Here is a tiny trained network, its code and every weight. The questions are about switching its units off for an input and a class, where a switched-off unit gives its printed mean instead of its output.

import numpy as np


def w(rows, s, z=0):
    codes = np.array(rows[::2]) - 128.0
    scale = np.full(codes.shape[1], s)
    scale[-1] = z or s
    return codes * scale


def f(y):
    return y / 2 * (1 + np.tanh(0.7978845608 * (y + 0.044715 * y**3)))


def log_softmax(a):
    a = a - a.max(-1, keepdims=True)
    return a - np.log(np.exp(a).sum(-1, keepdims=True))


def net(x, mask):
    res = np.array(x, float).reshape(1, 8) / 4 @ E
    y = f(res @ A[0][:, :-1].T + A[0][:, -1])
    res = res + np.where(mask, y, B[0][:, -1]) @ B[0][:, :-1]
    return log_softmax(res[-1] @ U[:, :-1].T + U[:, -1])


A, B = {}, {}
E = w([
[121,97,156,2,71,124,89],'x0',
[67,105,91,66,188,52,182],'x1',
[191,36,124,152,129,82,90],'x2',
[183,105,37,118,72,167,165],'x3',
[60,85,120,201,108,117,107],'x4',
[71,78,150,110,182,186,106],'x5',
[225,156,165,148,129,159,62],'x6',
[143,136,244,106,125,178,237],'x7',
],0.0088)
A[0] = w([
[199,67,69,170,135,161,134,205],'neuron 0',
[69,121,199,67,124,85,165,240],'neuron 1',
[104,118,107,212,113,132,95,167],'neuron 2',
[47,142,41,53,153,96,117,85],'neuron 3',
[63,129,116,200,120,95,102,216],'neuron 4',
[198,167,161,107,111,188,141,204],'neuron 5',
[207,138,206,102,180,113,124,224],'neuron 6',
[99,131,132,198,129,135,86,108],'neuron 7',
[175,59,88,132,93,128,155,84],'neuron 8',
[51,127,99,80,144,123,159,251],'neuron 9',
[83,138,67,118,139,135,113,114],'neuron 10',
[176,160,113,157,240,165,103,106],'neuron 11',
[136,137,115,228,196,139,78,211],'neuron 12',
[186,202,143,102,30,229,149,156],'neuron 13',
[12,136,173,73,166,191,251,132],'neuron 14',
[182,164,118,145,139,171,113,154],'neuron 15',
],0.014,0.0027)
B[0] = w([
[167,109,55,186,96,115,151,196],'neuron 0',
[84,32,186,95,143,123,120,202],'neuron 1',
[72,133,149,198,101,105,98,194],'neuron 2',
[139,185,103,18,78,89,136,218],'neuron 3',
[34,120,136,160,109,124,81,204],'neuron 4',
[186,168,187,135,124,168,117,195],'neuron 5',
[166,91,181,103,198,69,127,194],'neuron 6',
[70,148,156,168,142,108,140,179],'neuron 7',
[179,79,96,137,87,135,131,168],'neuron 8',
[115,153,90,43,114,167,146,201],'neuron 9',
[128,178,91,107,119,104,115,174],'neuron 10',
[192,147,69,129,222,117,136,193],'neuron 11',
[75,164,103,190,180,105,94,224],'neuron 12',
[151,217,208,127,56,185,140,215],'neuron 13',
[64,39,98,128,164,251,171,251],'neuron 14',
[158,174,143,153,149,138,163,176],'neuron 15',
],0.022,0.017)
U = w([
[67,174,72,32,114,116,138,187],'0',
[132,49,232,83,184,77,112,63],'1',
[138,151,143,156,254,121,135,4],'2',
[162,78,64,203,65,132,157,124],'3',
[155,180,217,152,127,204,161,224],'4',
[22,167,118,190,168,121,90,176],'5',
[39,65,138,83,179,242,192,97],'6',
],0.0089,0.0021)

Each question gives the input, the list of numbers given to net, and the class t.
The units are the neurons (one row each of A and B). Each row of codes is followed by its name. A weight is (code - 128) times the scale printed after its matrix; where a second scale follows, it is the last column's (A, B and U).
mask holds one flag per neuron, in row order. A switched-off neuron (its flag False) gives its mean, the last column of its row in B, instead of its output. The means were averaged over made-up inputs and are rounded, as every weight is.
A unit's drop is (log p(t) with every unit on - log p(t) with that unit switched off) / (log p(t) with every unit on - log p(t) with every unit switched off).
The circuit of an input: a set's keep is (log p(t) with only the set's units on - log p(t) with every unit switched off) / (log p(t) with every unit on - log p(t) with every unit switched off). Starting from the 12 units with the biggest drops (on a tie, the unit counted first), units are removed one at a time, each time the one whose removal leaves the highest keep (on an exact tie, the one counted first), for as long as the keep stays at least 0.8.
circuit, biggest first: the units of the circuit, biggest drop first
most important unit: the unit with the biggest drop
k most important neurons: the k neurons with the biggest drops, biggest first
drop of u: that unit's drop, to one decimal
input [-8,-7,6,-8,6,-7,8,7], class 2: 2 most important neurons -> (neuron 6; neuron 11)
input [-4,-6,5,-4,-3,6,0,7], class 2: circuit, biggest first -> (neuron 6; neuron 11)
input [6,4,-8,-2,-8,-6,5,1], class 4: most important unit -> neuron 13
input [-5,-2,-2,8,-3,3,-6,-1], class 3: circuit, biggest first -> (neuron 0; neuron 1)
input [-2,7,1,-7,3,-6,-1,-8], class 0: 2 most important neurons -> (neuron 3; neuron 9)
input [-4,4,-5,6,-1,-1,-5,-1], class 0: 4 most important neurons -> (neuron 3; neuron 10; neuron 1; neuron 9)
input [-6,-5,5,-7,1,-6,6,7], class 2: 3 most important neurons -> (neuron 6; neuron 12; neuron 11)
input [5,-1,2,7,-4,-1,-1,-7], class 3: 2 most important neurons -> (neuron 0; neuron 8)
input [-7,6,3,-8,0,4,-7,-5], class 0: 3 most important neurons -> (neuron 3; neuron 9; neuron 10)
input [-3,-2,-6,-3,-7,6,4,4], class 4: 2 most important neurons -> (neuron 13; neuron 5)
input [-1,-3,-4,6,6,4,-6,-6], class 0: 3 most important neurons -> (neuron 3; neuron 9; neuron 10)
input [-6,0,1,-3,7,-5,0,6], class 5: drop of neuron 1 -> 0.0
input [6,1,-2,-6,-5,-1,2,-6], class 0: drop of neuron 14 -> 0.1
input [-7,3,-2,-6,-6,-7,5,-7], class 2: drop of neuron 11 -> 2.0
input [1,0,3,-7,-7,2,2,-3], class 1: circuit, biggest first -> (neuron 6)
input [4,-5,5,6,2,2,4,-3], class 3: drop of neuron 0 -> 0.7
input [6,4,7,-3,2,-8,-7,0], class 0: 2 most important neurons -> (neuron 14; neuron 3)
